Below are the code and all the weights of a small trained network. Each question names an input and a class and asks about switching units off, where a switched-off unit gives its printed mean instead of its output.

import numpy as np


def w(rows, s, z=0):
    codes = np.array(rows[::2]) - 128.0
    scale = np.full(codes.shape[1], s)
    scale[-1] = z or s
    return codes * scale


def f(y):
    return y / 2 * (1 + np.tanh(0.7978845608 * (y + 0.044715 * y**3)))


def log_softmax(a):
    a = a - a.max(-1, keepdims=True)
    return a - np.log(np.exp(a).sum(-1, keepdims=True))


def net(x, mask):
    res = np.array(x, float).reshape(1, 6) / 4 @ E
    y = f(res @ A[0][:, :-1].T + A[0][:, -1])
    res = res + np.where(mask, y, B[0][:, -1]) @ B[0][:, :-1]
    return log_softmax(res[-1] @ U[:, :-1].T + U[:, -1])


A, B = {}, {}
E = w([
[137,144,132,110,139,3,112,150,49,168,114],'x0',
[126,55,123,124,134,118,205,130,99,123,198],'x1',
[120,162,212,129,129,200,125,142,41,141,143],'x2',
[128,129,128,128,128,127,128,128,127,128,128],'x3',
[137,175,167,135,134,107,238,130,163,171,52],'x4',
[113,195,34,125,127,156,168,115,67,99,118],'x5',
],0.0075)
A[0] = w([
[128,105,73,122,133,99,128,117,187,125,127,43],'N0',
[123,149,150,114,140,131,182,137,149,132,104,38],'N1',
[122,103,104,112,133,148,83,133,124,118,162,85],'N2',
[134,99,151,132,127,202,133,132,191,119,143,118],'N3',
[131,162,48,145,127,175,163,119,103,124,121,78],'N4',
[121,142,186,133,133,202,129,135,85,115,138,56],'N5',
[124,130,135,140,133,44,100,124,73,134,116,1],'N6',
[131,65,224,141,128,133,101,127,211,125,145,55],'N7',
[129,122,117,129,136,191,132,124,169,117,126,92],'N8',
[129,105,99,115,139,149,85,142,120,126,150,71],'N9',
[133,107,100,130,130,162,68,127,116,115,154,99],'N10',
[135,101,198,126,126,132,104,129,180,134,131,97],'N11',
[118,33,119,132,128,168,236,124,125,123,207,9],'N12',
[132,98,178,124,139,127,112,133,167,146,139,70],'N13',
[123,81,81,133,124,197,43,118,126,105,186,110],'N14',
[114,119,110,135,117,222,147,116,200,115,134,37],'N15',
[117,216,127,131,123,189,28,124,205,127,56,38],'N16',
[131,141,217,136,132,230,129,117,73,124,136,44],'N17',
[128,89,30,140,129,113,133,124,253,105,117,68],'N18',
[125,182,23,130,128,204,164,129,103,106,133,128],'N19',
[132,160,174,131,129,172,254,124,204,138,68,87],'N20',
[134,157,84,121,139,156,146,123,109,128,129,59],'N21',
[128,141,95,132,131,197,143,124,163,112,132,98],'N22',
],0.014,0.0037)
B[0] = w([
[123,161,158,122,126,186,118,137,118,163,163,176],'N0',
[128,133,130,162,118,105,106,123,153,98,164,160],'N1',
[127,145,150,170,123,111,138,126,159,117,110,175],'N2',
[132,116,134,94,139,57,127,144,94,172,124,201],'N3',
[81,93,126,109,127,148,113,129,133,116,86,201],'N4',
[134,162,118,109,129,178,142,123,158,193,160,189],'N5',
[157,130,116,103,143,54,136,133,97,165,130,181],'N6',
[48,86,119,92,129,155,111,125,126,93,60,199],'N7',
[153,134,122,106,135,77,116,137,99,156,121,179],'N8',
[124,154,153,158,126,112,139,131,148,110,110,164],'N9',
[118,142,137,169,117,92,147,124,159,113,130,189],'N10',
[71,101,98,105,126,139,123,122,122,113,102,173],'N11',
[254,86,132,140,145,187,142,133,93,54,133,207],'N12',
[92,122,89,114,124,143,126,112,120,106,106,155],'N13',
[107,158,134,196,118,78,106,110,168,92,149,247],'N14',
[155,126,114,104,139,45,136,127,88,166,131,213],'N15',
[242,73,135,143,144,187,154,131,95,55,147,235],'N16',
[120,174,137,112,109,194,135,145,143,202,167,216],'N17',
[119,179,134,109,111,206,147,137,155,217,172,244],'N18',
[52,82,119,87,126,143,113,121,127,107,80,247],'N19',
[98,168,146,215,115,66,112,113,179,87,139,253],'N20',
[107,96,122,116,132,137,115,128,138,125,116,158],'N21',
[123,144,113,105,140,80,129,138,89,143,111,189],'N22',
],0.027,0.011)
U = w([
[104,165,173,230,90,63,104,102,206,89,129,79],'0',
[116,176,151,86,90,221,148,163,158,235,172,251],'1',
[36,43,92,66,119,159,89,117,123,96,29,65],'2',
[170,122,111,81,166,3,132,161,40,189,110,200],'3',
[254,55,148,146,152,196,169,141,90,47,134,17],'4',
],0.0073,0.0016)

Each question gives the input, the list of numbers given to net, and the class t.
The units are the neurons (one row each of A and B). Each row of codes is followed by its name. A weight is (code - 128) times the scale printed after its matrix; where a second scale follows, it is the last column's (A, B and U).
mask holds one flag per neuron, in row order. A switched-off neuron (its flag False) gives its mean, the last column of its row in B, instead of its output. The means were averaged over made-up inputs and are rounded, as every weight is.
A unit's drop is (log p(t) with every unit on - log p(t) with that unit switched off) / (log p(t) with every unit on - log p(t) with every unit switched off).
The circuit of an input: a set's keep is (log p(t) with only the set's units on - log p(t) with every unit switched off) / (log p(t) with every unit on - log p(t) with every unit switched off). Starting from the 12 units with the biggest drops (on a tie, the unit counted first), units are removed one at a time, each time the one whose removal leaves the highest keep (on an exact tie, the one counted first), for as long as the keep stays at least 0.8.
circuit, biggest first: the units of the circuit, biggest drop first
most important unit: the unit with the biggest drop
top k neurons: the k neurons with the biggest drops, biggest first
drop of u: that unit's drop, to one decimal
input [-6,-4,-8,-8,7,7], class 1: most important unit : N18
input [-3,8,-8,2,6,-1], class 1: top 4 neurons : [N18; N16; N0; N14]
input [5,2,5,7,-6,-8], class 2: top 2 neurons : [N7; N20]
input [-8,4,2,1,6,-5], class 3: top 3 neurons : [N3; N15; N14]
input [-3,-7,5,-7,-4,-7], class 2: top 2 neurons : [N7; N11]
input [3,-7,7,-5,-1,-7], class 1: top 3 neurons : [N17; N19; N5]
input [8,8,-2,3,2,8], class 2: top 4 neurons : [N16; N15; N4; N19]
input [4,-7,-3,-8,3,-6], class 4: top 2 neurons : [N16; N19]
input [-4,-8,-3,-2,-7,-4], class 4: top 2 neurons : [N16; N20]
input [7,-8,1,-1,1,5], class 4: top 3 neurons : [N16; N15; N3]
input [-4,0,-1,8,-6,7], class 2: top 3 neurons : [N19; N20; N4]
input [6,0,7,2,6,-3], class 1: top 4 neurons : [N14; N17; N10; N5]
input [5,0,7,5,-2,-7], class 1: top 3 neurons : [N17; N19; N5]
input [-1,-6,5,-5,6,7], class 2: circuit, biggest first : [N19]
input [-4,6,3,-3,-5,6], class 2: top 3 neurons : [N19; N16; N20]
input [3,-1,6,3,2,5], class 1: top 3 neurons : [N17; N7; N5]
input [8,-8,4,7,-2,8], class 2: drop of N3 : 0.2
input [-6,4,-4,0,-1,1], class 3: drop of N15 : 0.2
input [-8,0,-5,0,3,-4], class 3: drop of N1 : 0.0
input [-6,8,5,5,2,7], class 4: circuit, biggest first : [N12]
input [7,-4,3,0,6,4], class 3: drop of N9 : 0.3
